Here is a tiny trained network, its code and every weight. The questions are about switching its units off for an input and a target symbol, where a switched-off unit gives its printed mean instead of its output.

import numpy as np


def w(rows, s, z=0):
    codes = np.array(rows[::2]) - 128.0
    scale = np.full(codes.shape[1], s)
    scale[-1] = z or s
    return codes * scale


def f(y):
    return y / 2 * (1 + np.tanh(0.7978845608 * (y + 0.044715 * y**3)))


def softmax(a):
    e = np.exp(a - a.max(-1, keepdims=True))
    return e / e.sum(-1, keepdims=True)


def log_softmax(a):
    a = a - a.max(-1, keepdims=True)
    return a - np.log(np.exp(a).sum(-1, keepdims=True))


def net(x, mask):
    ids = ['βγεθμστφω'.index(c) for c in x.split()]
    T = len(ids)
    res = E[ids] + P[:T]
    u = 0
    for l in range(3):
        r = res
        for j in range(2):
            rows = slice(2 * j, 2 * j + 2)
            q, k, v = (r @ M[l][rows].T for M in (Q, K, V))
            z = softmax(np.where(np.tri(T) > 0, q @ k.T / 2**0.5, -1e9)) @ v
            o = O[l][rows]
            res = res + np.where(mask[u + j], z, o[:, -1]) @ o[:, :-1]
        u += 2
        y = f(res @ A[l][:, :-1].T + A[l][:, -1])
        res = res + np.where(mask[u : u + 4], y, B[l][:, -1]) @ B[l][:, :-1]
        u += 4
    return log_softmax(res[-1] @ U[:, :-1].T + U[:, -1])


Q, K, V, O, A, B = {}, {}, {}, {}, {}, {}
E = w([
[118,63,142],'β',
[218,174,61],'γ',
[71,240,151],'ε',
[170,245,184],'θ',
[168,250,53],'μ',
[159,116,153],'σ',
[106,204,148],'τ',
[207,132,171],'φ',
[217,147,123],'ω',
],0.014)
P = w([
[171,184,107],'0',
[178,121,99],'1',
[156,209,159],'2',
[140,108,43],'3',
[146,215,158],'4',
[122,103,26],'5',
[137,178,187],'6',
[107,106,9],'7',
],0.013)
Q[0] = w([
[28,52,11],'0.h1',
[39,2,118],'0.h1',
[250,31,39],'0.h2',
[225,4,81],'0.h2',
],0.0069)
K[0] = w([
[167,155,175],'0.h1',
[105,90,139],'0.h1',
[1,25,117],'0.h2',
[78,61,209],'0.h2',
],0.0087)
V[0] = w([
[56,156,101],'0.h1',
[112,103,125],'0.h1',
[101,115,245],'0.h2',
[190,135,142],'0.h2',
],0.011)
O[0] = w([
[48,154,172,85],'0.h1',
[130,255,121,66],'0.h1',
[148,84,126,2],'0.h2',
[77,178,83,213],'0.h2',
],0.0079,0.0074)
A[0] = w([
[186,2,58,43],'0.n1',
[141,4,91,100],'0.n2',
[172,61,162,7],'0.n3',
[175,125,49,217],'0.n4',
],0.008,0.0015)
B[0] = w([
[106,18,146,202],'0.n1',
[173,183,255,161],'0.n2',
[82,154,165,117],'0.n3',
[178,117,136,255],'0.n4',
],0.01,0.0053)
Q[1] = w([
[105,76,128],'1.h1',
[251,135,199],'1.h1',
[200,134,2],'1.h2',
[82,30,165],'1.h2',
],0.0094)
K[1] = w([
[142,33,243],'1.h1',
[1,137,127],'1.h1',
[2,117,32],'1.h2',
[126,61,203],'1.h2',
],0.0082)
V[1] = w([
[140,71,87],'1.h1',
[216,190,126],'1.h1',
[253,97,29],'1.h2',
[157,103,168],'1.h2',
],0.012)
O[1] = w([
[229,162,13,110],'1.h1',
[83,67,1,244],'1.h1',
[191,203,76,248],'1.h2',
[212,232,104,110],'1.h2',
],0.0079,0.014)
A[1] = w([
[199,107,131,67],'1.n1',
[170,53,115,79],'1.n2',
[246,76,80,170],'1.n3',
[127,140,86,1],'1.n4',
],0.011,0.0018)
B[1] = w([
[205,165,207,166],'1.n1',
[253,103,159,157],'1.n2',
[132,177,157,252],'1.n3',
[133,193,109,175],'1.n4',
],0.0067,0.02)
Q[2] = w([
[245,188,77],'2.h1',
[188,169,9],'2.h1',
[160,22,127],'2.h2',
[103,2,156],'2.h2',
],0.0068)
K[2] = w([
[254,134,69],'2.h1',
[3,111,139],'2.h1',
[48,109,83],'2.h2',
[152,157,177],'2.h2',
],0.0052)
V[2] = w([
[114,230,199],'2.h1',
[98,142,177],'2.h1',
[253,151,134],'2.h2',
[80,127,168],'2.h2',
],0.0076)
O[2] = w([
[136,44,156,153],'2.h1',
[137,165,254,73],'2.h1',
[129,154,201,250],'2.h2',
[182,94,147,51],'2.h2',
],0.006,0.019)
A[2] = w([
[251,82,254,69],'2.n1',
[228,163,209,105],'2.n2',
[200,131,93,143],'2.n3',
[156,101,180,3],'2.n4',
],0.009,0.004)
B[2] = w([
[111,1,78,237],'2.n1',
[119,95,214,247],'2.n2',
[78,151,135,229],'2.n3',
[79,42,166,142],'2.n4',
],0.0093,0.015)
U = w([
[182,211,206,88],'β',
[255,182,96,101],'γ',
[130,176,209,156],'ε',
[225,174,198,254],'θ',
[147,143,114,178],'μ',
[185,201,236,199],'σ',
[190,247,218,64],'τ',
[79,129,227,106],'φ',
[48,121,118,38],'ω',
],0.0074,0.0055)

Each question gives the input, a string of symbols that net reads in full, and the target symbol t.
The units are the heads (2 rows each of Q, K, V and O) and the neurons (one row each of A and B). Each row of codes is followed by its name. A weight is (code - 128) times the scale printed after its matrix; where a second scale follows, it is the last column's (O, A, B and U).
mask holds one flag per unit, layer by layer, with each layer's heads first. A switched-off unit (its flag False) gives its mean, the last column of its rows in O or B, instead of its output. The means were averaged over made-up inputs and are rounded, as every weight is.
A unit's drop is (log p(t) with every unit on - log p(t) with that unit switched off) / (log p(t) with every unit on - log p(t) with every unit switched off).
The circuit of an input: a set's keep is (log p(t) with only the set's units on - log p(t) with every unit switched off) / (log p(t) with every unit on - log p(t) with every unit switched off). Starting from the 12 units with the biggest drops (on a tie, the unit counted first), units are removed one at a time, each time the one whose removal leaves the highest keep (on an exact tie, the one counted first), for as long as the keep stays at least 0.8.
circuit, biggest first: the units of the circuit, biggest drop first
most important unit: the unit with the biggest drop
k most important neurons: the k neurons with the biggest drops, biggest first
which heads matter: for each layer, one digit per head in row order, 1 if its drop is at least 0.15 and else 0, layers parted by /
input ω γ β, target τ: most important unit : 2.h2
input τ θ γ τ ε ω, target ω: circuit, biggest first : (1.h2 0.n4 0.h1)
input μ ε ε φ ε φ, target ω: circuit, biggest first : (1.h2 2.n2 0.h1)
input ω τ β ε γ θ, target ω: circuit, biggest first : (1.h2 1.n1 0.n2)
input σ ε γ ω β μ β ω, target φ: 4 most important neurons : (2.n1 2.n2 0.n2 0.n1)
input φ ε γ μ φ γ γ θ, target γ: which heads matter : 00 / 10 / 00
input γ θ θ ε, target ω: which heads matter : 01 / 11 / 00
input β β ω μ γ, target τ: 2 most important neurons : (2.n1 1.n3)
input ω β τ ω μ σ, target θ: circuit, biggest first : (0.n1 0.h2 1.h1)
input ω β ω, target τ: which heads matter : 10 / 11 / 01
input ω ω τ, target τ: which heads matter : 10 / 01 / 01
input μ θ γ ω μ φ, target γ: circuit, biggest first : (2.n2 1.h1 1.h2)
input τ ω ε β γ, target φ: circuit, biggest first : (1.h2 1.h1 0.n4)
input γ β β μ, target γ: which heads matter : 00 / 10 / 10
input σ ω γ τ β, target γ: most important unit : 2.n2
input τ ε μ τ τ, target ω: circuit, biggest first : (1.h2 1.n3 1.n1)
input γ β φ θ ε θ ω, target φ: circuit, biggest first : (1.h1 0.h2)
input γ β τ τ ε θ, target ω: which heads matter : 01 / 01 / 00
input ε θ θ ω ε ω, target ω: which heads matter : 10 / 11 / 01
input μ ω σ, target ω: 2 most important neurons : (0.n1 1.n1)
input μ φ ω φ γ ω β β, target φ: which heads matter : 01 / 10 / 00
input σ ω σ γ ω φ ε, target τ: circuit, biggest first : (2.n1 1.h2)
input φ φ β σ ω φ ω γ, target θ: most important unit : 2.n2
input ε σ τ, target φ: 3 most important neurons : (0.n4 0.n1 1.n4)
